Below are the code and all the weights of a small trained network. Each question names an input and a target symbol and asks about switching units off, where a switched-off unit gives its printed mean instead of its output.

import numpy as np


def w(rows, s, z=0):
    codes = np.array(rows[::2]) - 128.0
    scale = np.full(codes.shape[1], s)
    scale[-1] = z or s
    return codes * scale


def f(y):
    return y / 2 * (1 + np.tanh(0.7978845608 * (y + 0.044715 * y**3)))


def softmax(a):
    e = np.exp(a - a.max(-1, keepdims=True))
    return e / e.sum(-1, keepdims=True)


def log_softmax(a):
    a = a - a.max(-1, keepdims=True)
    return a - np.log(np.exp(a).sum(-1, keepdims=True))


def net(x, mask):
    ids = ['αηλμξπστψω'.index(c) for c in x.split()]
    T = len(ids)
    res = E[ids] + P[:T]
    u = 0
    for l in range(2):
        r = res
        for j in range(3):
            rows = slice(4 * j, 4 * j + 4)
            q, k, v = (r @ M[l][rows].T for M in (Q, K, V))
            z = softmax(np.where(np.tri(T) > 0, q @ k.T / 4**0.5, -1e9)) @ v
            o = O[l][rows]
            res = res + np.where(mask[u + j], z, o[:, -1]) @ o[:, :-1]
        u += 3
        y = f(res @ A[l][:, :-1].T + A[l][:, -1])
        res = res + np.where(mask[u : u + 8], y, B[l][:, -1]) @ B[l][:, :-1]
        u += 8
    return log_softmax(res[-1] @ U[:, :-1].T + U[:, -1])


Q, K, V, O, A, B = {}, {}, {}, {}, {}, {}
E = w([
[116,193,109,122,109],'α',
[69,108,114,60,124],'η',
[182,92,117,155,146],'λ',
[206,90,181,98,137],'μ',
[110,141,112,108,29],'ξ',
[151,126,126,132,179],'π',
[147,103,160,164,139],'σ',
[139,186,142,133,179],'τ',
[159,119,111,91,155],'ψ',
[108,124,252,112,104],'ω',
],0.024)
P = w([
[156,48,158,217,254],'0',
[232,117,74,151,211],'1',
[171,94,131,150,167],'2',
[165,106,115,119,122],'3',
[143,131,138,171,117],'4',
[127,140,220,154,36],'5',
],0.0033)
Q[0] = w([
[146,116,193,150,136],'0.h1',
[140,162,130,149,141],'0.h1',
[142,121,114,88,5],'0.h1',
[193,206,131,154,116],'0.h1',
[211,122,159,180,166],'0.h2',
[140,233,140,147,85],'0.h2',
[156,112,202,31,171],'0.h2',
[135,84,132,73,134],'0.h2',
[88,175,51,115,131],'0.h3',
[77,134,56,166,109],'0.h3',
[145,165,90,175,106],'0.h3',
[180,80,139,165,123],'0.h3',
],0.011)
K[0] = w([
[147,141,162,146,143],'0.h1',
[119,174,141,119,154],'0.h1',
[159,80,50,98,68],'0.h1',
[148,209,100,155,162],'0.h1',
[123,145,204,145,254],'0.h2',
[39,242,114,94,59],'0.h2',
[81,53,213,111,136],'0.h2',
[167,106,125,158,107],'0.h2',
[116,134,8,178,71],'0.h3',
[158,164,69,93,121],'0.h3',
[124,161,96,114,199],'0.h3',
[121,71,148,112,107],'0.h3',
],0.0097)
V[0] = w([
[170,195,155,182,81],'0.h1',
[162,28,160,229,100],'0.h1',
[181,149,108,184,205],'0.h1',
[172,131,47,199,170],'0.h1',
[106,159,106,86,205],'0.h2',
[125,73,79,113,145],'0.h2',
[155,41,98,206,120],'0.h2',
[117,153,37,106,102],'0.h2',
[212,44,111,77,254],'0.h3',
[198,173,88,145,65],'0.h3',
[120,119,99,71,67],'0.h3',
[155,125,177,26,36],'0.h3',
],0.0072)
O[0] = w([
[159,27,75,210,159,205],'0.h1',
[42,60,123,60,124,144],'0.h1',
[155,132,171,142,124,252],'0.h1',
[78,46,168,218,99,180],'0.h1',
[158,189,82,154,40,111],'0.h2',
[111,156,96,55,17,62],'0.h2',
[102,42,48,27,113,111],'0.h2',
[103,161,78,178,152,14],'0.h2',
[189,100,222,111,42,249],'0.h3',
[145,90,3,148,40,145],'0.h3',
[158,185,91,126,85,46],'0.h3',
[147,143,48,62,250,181],'0.h3',
],0.0052,0.0031)
A[0] = w([
[49,86,142,155,38,69],'0.n1',
[219,179,126,221,190,76],'0.n2',
[100,2,213,118,104,209],'0.n3',
[7,73,153,63,122,103],'0.n4',
[119,198,178,26,56,231],'0.n5',
[100,81,96,174,4,245],'0.n6',
[132,108,171,105,51,182],'0.n7',
[164,85,219,88,245,252],'0.n8',
],0.0062,0.0024)
B[0] = w([
[135,57,104,106,43,129],'0.n1',
[115,88,186,96,211,178],'0.n2',
[138,183,137,116,84,228],'0.n3',
[94,169,114,51,142,141],'0.n4',
[159,142,20,172,196,147],'0.n5',
[175,155,2,122,181,157],'0.n6',
[114,186,86,169,164,157],'0.n7',
[49,88,118,136,90,244],'0.n8',
],0.0073,0.011)
Q[1] = w([
[109,207,119,109,91],'1.h1',
[133,75,157,178,153],'1.h1',
[82,123,104,141,211],'1.h1',
[170,96,106,91,155],'1.h1',
[122,109,107,130,172],'1.h2',
[53,108,129,80,137],'1.h2',
[177,86,2,114,116],'1.h2',
[166,137,142,151,202],'1.h2',
[126,133,188,110,101],'1.h3',
[131,79,241,229,138],'1.h3',
[44,153,179,109,132],'1.h3',
[134,208,183,90,97],'1.h3',
],0.0098)
K[1] = w([
[152,141,81,118,97],'1.h1',
[100,176,90,70,177],'1.h1',
[122,138,126,144,166],'1.h1',
[191,37,147,87,175],'1.h1',
[144,31,104,138,83],'1.h2',
[200,100,195,193,162],'1.h2',
[243,1,100,94,116],'1.h2',
[235,144,159,217,187],'1.h2',
[113,77,173,92,186],'1.h3',
[121,155,165,96,231],'1.h3',
[156,55,159,76,199],'1.h3',
[151,103,65,137,244],'1.h3',
],0.008)
V[1] = w([
[177,189,149,136,131],'1.h1',
[117,128,89,98,145],'1.h1',
[148,91,121,146,139],'1.h1',
[254,209,91,108,162],'1.h1',
[84,126,104,145,121],'1.h2',
[44,90,130,147,154],'1.h2',
[69,203,140,201,91],'1.h2',
[200,80,69,157,156],'1.h2',
[58,231,225,153,101],'1.h3',
[154,194,177,96,171],'1.h3',
[185,147,216,103,118],'1.h3',
[82,112,134,151,96],'1.h3',
],0.0088)
O[1] = w([
[163,122,67,99,209,140],'1.h1',
[86,86,115,141,59,71],'1.h1',
[94,98,157,87,150,152],'1.h1',
[70,40,99,199,226,83],'1.h1',
[155,118,100,102,91,94],'1.h2',
[3,176,166,139,125,130],'1.h2',
[212,114,88,109,101,114],'1.h2',
[6,155,204,200,135,128],'1.h2',
[49,180,154,100,138,252],'1.h3',
[123,112,162,105,212,186],'1.h3',
[193,136,153,83,164,220],'1.h3',
[94,232,107,136,80,141],'1.h3',
],0.0053,0.0032)
A[1] = w([
[133,18,231,163,114,1],'1.n1',
[103,32,125,84,165,84],'1.n2',
[83,92,169,134,78,166],'1.n3',
[116,137,195,77,196,207],'1.n4',
[167,33,114,35,113,54],'1.n5',
[195,185,178,136,77,184],'1.n6',
[180,137,77,134,109,105],'1.n7',
[2,189,72,194,174,133],'1.n8',
],0.0082,0.0026)
B[1] = w([
[123,92,22,41,195,199],'1.n1',
[115,182,71,24,58,153],'1.n2',
[178,147,87,171,1,171],'1.n3',
[64,103,143,192,73,254],'1.n4',
[151,80,187,113,90,182],'1.n5',
[92,161,175,162,185,185],'1.n6',
[66,131,129,191,100,145],'1.n7',
[215,185,163,83,110,227],'1.n8',
],0.007,0.0081)
U = w([
[97,73,88,121,137,254],'α',
[136,169,54,26,136,56],'η',
[146,86,142,177,65,126],'λ',
[221,97,173,38,114,67],'μ',
[81,144,34,153,97,83],'ξ',
[255,206,159,154,127,235],'π',
[180,171,151,109,69,15],'σ',
[126,84,189,177,158,114],'τ',
[159,110,127,119,125,66],'ψ',
[46,146,121,117,105,89],'ω',
],0.0082,0.0039)

Each question gives the input, a string of symbols that net reads in full, and the target symbol t.
The units are the heads (4 rows each of Q, K, V and O) and the neurons (one row each of A and B). Each row of codes is followed by its name. A weight is (code - 128) times the scale printed after its matrix; where a second scale follows, it is the last column's (O, A, B and U).
mask holds one flag per unit, layer by layer, with each layer's heads first. A switched-off unit (its flag False) gives its mean, the last column of its rows in O or B, instead of its output. The means were averaged over made-up inputs and are rounded, as every weight is.
A unit's drop is (log p(t) with every unit on - log p(t) with that unit switched off) / (log p(t) with every unit on - log p(t) with every unit switched off).
The circuit of an input: a set's keep is (log p(t) with only the set's units on - log p(t) with every unit switched off) / (log p(t) with every unit on - log p(t) with every unit switched off). Starting from the 12 units with the biggest drops (on a tie, the unit counted first), units are removed one at a time, each time the one whose removal leaves the highest keep (on an exact tie, the one counted first), for as long as the keep stays at least 0.8.
circuit, biggest first: the units of the circuit, biggest drop first
most important unit: the unit with the biggest drop
top k neurons: the k neurons with the biggest drops, biggest first
k most important neurons of layer l: the k neurons of layer l with the biggest drops, biggest first
which heads matter: for each layer, one digit per head in row order, 1 if its drop is at least 0.15 and else 0, layers parted by /
drop when u is switched off: that unit's drop, to one decimal
input μ λ σ λ, target μ: circuit, biggest first	0.h3; 0.h2
input σ λ ξ α α, target π: which heads matter	010 / 000
input α τ α σ, target α: 2 most important neurons of layer 0	0.n8; 0.n2
input μ σ α σ, target μ: circuit, biggest first	0.h3; 1.h3
input α ξ α λ σ σ, target α: circuit, biggest first	0.n8; 1.n1; 1.h1; 0.h1
input μ α π, target μ: circuit, biggest first	0.h2; 0.h3
input μ α λ λ σ η, target η: most important neuron of layer 1	1.n4
input λ α ξ, target ξ: circuit, biggest first	1.h3; 0.h3; 0.n6
input ω α λ ψ, target ω: which heads matter	001 / 010
input λ ψ α λ, target λ: which heads matter	111 / 001
input α ω α λ λ, target ω: circuit, biggest first	1.h2; 0.h3; 0.h2; 1.h3
input μ ξ α μ ω, target ω: which heads matter	011 / 001
input μ λ λ, target μ: which heads matter	011 / 001
input ξ λ ω α λ π, target ω: 3 most important neurons of layer 0	0.n3; 0.n8; 0.n6
input σ σ λ, target σ: most important unit	1.h1
input α π η ξ, target ξ: 2 most important neurons of layer 1	1.n7; 1.n5
input ψ α α α λ, target α: top 2 neurons	0.n8; 1.n1
input α α τ λ, target α: 2 most important neurons of layer 1	1.n1; 1.n8
input ω λ λ, target ω: which heads matter	001 / 010
input λ λ η λ, target λ: top 3 neurons	0.n2; 0.n1; 0.n6
input ξ α ω, target ω: top 2 neurons	1.n4; 0.n8
input π μ τ, target τ: 2 most important neurons of layer 0	0.n2; 0.n3
input η λ α α τ τ, target τ: top 2 neurons	0.n2; 1.n4
input π α α σ α, target π: drop when 0.n8 is switched off	0.1
input μ α λ ψ η, target η: drop when 0.n7 is switched off	0.0
input ω α λ π, target ω: drop when 0.n8 is switched off	0.3
